Below is a small trained network, with its code and all its weights. Each question gives an input and a class and asks what happens when units are switched off, that is, made to give their printed mean instead of their output.

import numpy as np


def w(rows, s, z=0):
    codes = np.array(rows[::2]) - 128.0
    scale = np.full(codes.shape[1], s)
    scale[-1] = z or s
    return codes * scale


def f(y):
    return y / 2 * (1 + np.tanh(0.7978845608 * (y + 0.044715 * y**3)))


def log_softmax(a):
    a = a - a.max(-1, keepdims=True)
    return a - np.log(np.exp(a).sum(-1, keepdims=True))


def net(x, mask):
    res = np.array(x, float).reshape(1, 6) / 4 @ E
    y = f(res @ A[0][:, :-1].T + A[0][:, -1])
    res = res + np.where(mask, y, B[0][:, -1]) @ B[0][:, :-1]
    return log_softmax(res[-1] @ U[:, :-1].T + U[:, -1])


A, B = {}, {}
E = w([
[145,205,218,110,192],'x0',
[117,141,109,5,95],'x1',
[127,129,129,128,127],'x2',
[125,128,131,128,126],'x3',
[131,128,126,128,129],'x4',
[30,162,83,120,195],'x5',
],0.017)
A[0] = w([
[128,85,107,100,67,214],'neuron 1',
[79,131,93,60,164,106],'neuron 2',
[145,101,185,160,99,181],'neuron 3',
[151,165,227,85,182,157],'neuron 4',
[178,141,88,170,137,172],'neuron 5',
[127,141,190,161,182,109],'neuron 6',
[47,156,69,128,195,156],'neuron 7',
[59,200,136,146,137,105],'neuron 8',
[152,141,132,56,57,161],'neuron 9',
[110,170,154,163,148,114],'neuron 10',
[107,162,123,136,166,110],'neuron 11',
[59,154,74,129,190,151],'neuron 12',
[164,120,151,128,102,194],'neuron 13',
[103,110,75,157,106,164],'neuron 14',
[138,179,202,119,183,149],'neuron 15',
[127,117,141,250,157,249],'neuron 16',
[120,122,146,102,124,108],'neuron 17',
[136,119,98,183,138,158],'neuron 18',
[103,152,121,148,101,99],'neuron 19',
],0.019,0.013)
B[0] = w([
[128,105,34,134,82,195],'neuron 1',
[95,136,161,41,87,186],'neuron 2',
[204,148,137,164,85,191],'neuron 3',
[156,247,125,117,178,223],'neuron 4',
[149,93,145,176,96,173],'neuron 5',
[184,99,132,94,180,186],'neuron 6',
[40,100,157,112,139,215],'neuron 7',
[127,98,145,77,151,176],'neuron 8',
[108,151,57,130,162,192],'neuron 9',
[160,98,140,127,206,165],'neuron 10',
[118,113,166,98,170,158],'neuron 11',
[52,101,186,118,176,205],'neuron 12',
[179,164,110,147,104,178],'neuron 13',
[75,81,148,137,78,183],'neuron 14',
[184,137,126,107,212,210],'neuron 15',
[154,58,202,232,142,255],'neuron 16',
[125,148,124,110,140,137],'neuron 17',
[90,103,170,198,101,177],'neuron 18',
[108,110,145,124,141,130],'neuron 19',
],0.014,0.032)
U = w([
[179,96,139,185,75,253],'0',
[249,153,181,142,155,103],'1',
[87,65,172,161,140,19],'2',
[163,73,172,106,231,67],'3',
[169,103,31,101,117,251],'4',
[176,235,93,96,160,65],'5',
[80,105,123,57,92,176],'6',
[129,184,160,29,173,48],'7',
],0.015,0.0046)

Each question gives the input, the list of numbers given to net, and the class t.
The units are the neurons (one row each of A and B). Each row of codes is followed by its name. A weight is (code - 128) times the scale printed after its matrix; where a second scale follows, it is the last column's (A, B and U).
mask holds one flag per neuron, in row order. A switched-off neuron (its flag False) gives its mean, the last column of its row in B, instead of its output. The means were averaged over made-up inputs and are rounded, as every weight is.
A unit's drop is (log p(t) with every unit on - log p(t) with that unit switched off) / (log p(t) with every unit on - log p(t) with every unit switched off).
The circuit of an input: a set's keep is (log p(t) with only the set's units on - log p(t) with every unit switched off) / (log p(t) with every unit on - log p(t) with every unit switched off). Starting from the 12 units with the biggest drops (on a tie, the unit counted first), units are removed one at a time, each time the one whose removal leaves the highest keep (on an exact tie, the one counted first), for as long as the keep stays at least 0.8.
circuit, biggest first: the units of the circuit, biggest drop first
top k neurons: the k neurons with the biggest drops, biggest first
drop when u is switched off: that unit's drop, to one decimal
input [-7,6,3,-3,2,0], class 4: circuit, biggest first	(neuron 1)
input [0,2,-4,5,0,-6], class 4: circuit, biggest first	(neuron 16; neuron 1)
input [-8,1,-7,-2,5,-1], class 4: top 2 neurons	(neuron 16; neuron 1)
input [0,0,0,-3,-2,-6], class 0: top 2 neurons	(neuron 15; neuron 4)
input [-8,1,7,2,-6,-5], class 4: top 2 neurons	(neuron 16; neuron 1)
input [8,2,-4,4,1,7], class 7: top 2 neurons	(neuron 16; neuron 4)
input [7,2,-8,-2,-6,-8], class 5: top 2 neurons	(neuron 16; neuron 4)
input [-5,-1,3,6,2,0], class 0: top 2 neurons	(neuron 12; neuron 7)
input [-7,-7,-1,-1,1,1], class 2: top 3 neurons	(neuron 14; neuron 13; neuron 18)
input [-8,5,5,0,-8,1], class 6: top 2 neurons	(neuron 14; neuron 2)
input [0,2,2,6,7,1], class 6: top 3 neurons	(neuron 16; neuron 4; neuron 15)
input [-4,-5,1,-3,4,4], class 2: drop when neuron 12 is switched off	0.0
input [-3,3,6,1,8,3], class 6: drop when neuron 16 is switched off	0.1
input [8,1,-2,-2,-3,-4], class 5: circuit, biggest first	(neuron 4)
input [1,1,-5,-4,-7,1], class 7: drop when neuron 16 is switched off	0.7
input [-4,6,0,7,2,1], class 6: drop when neuron 2 is switched off	0.1
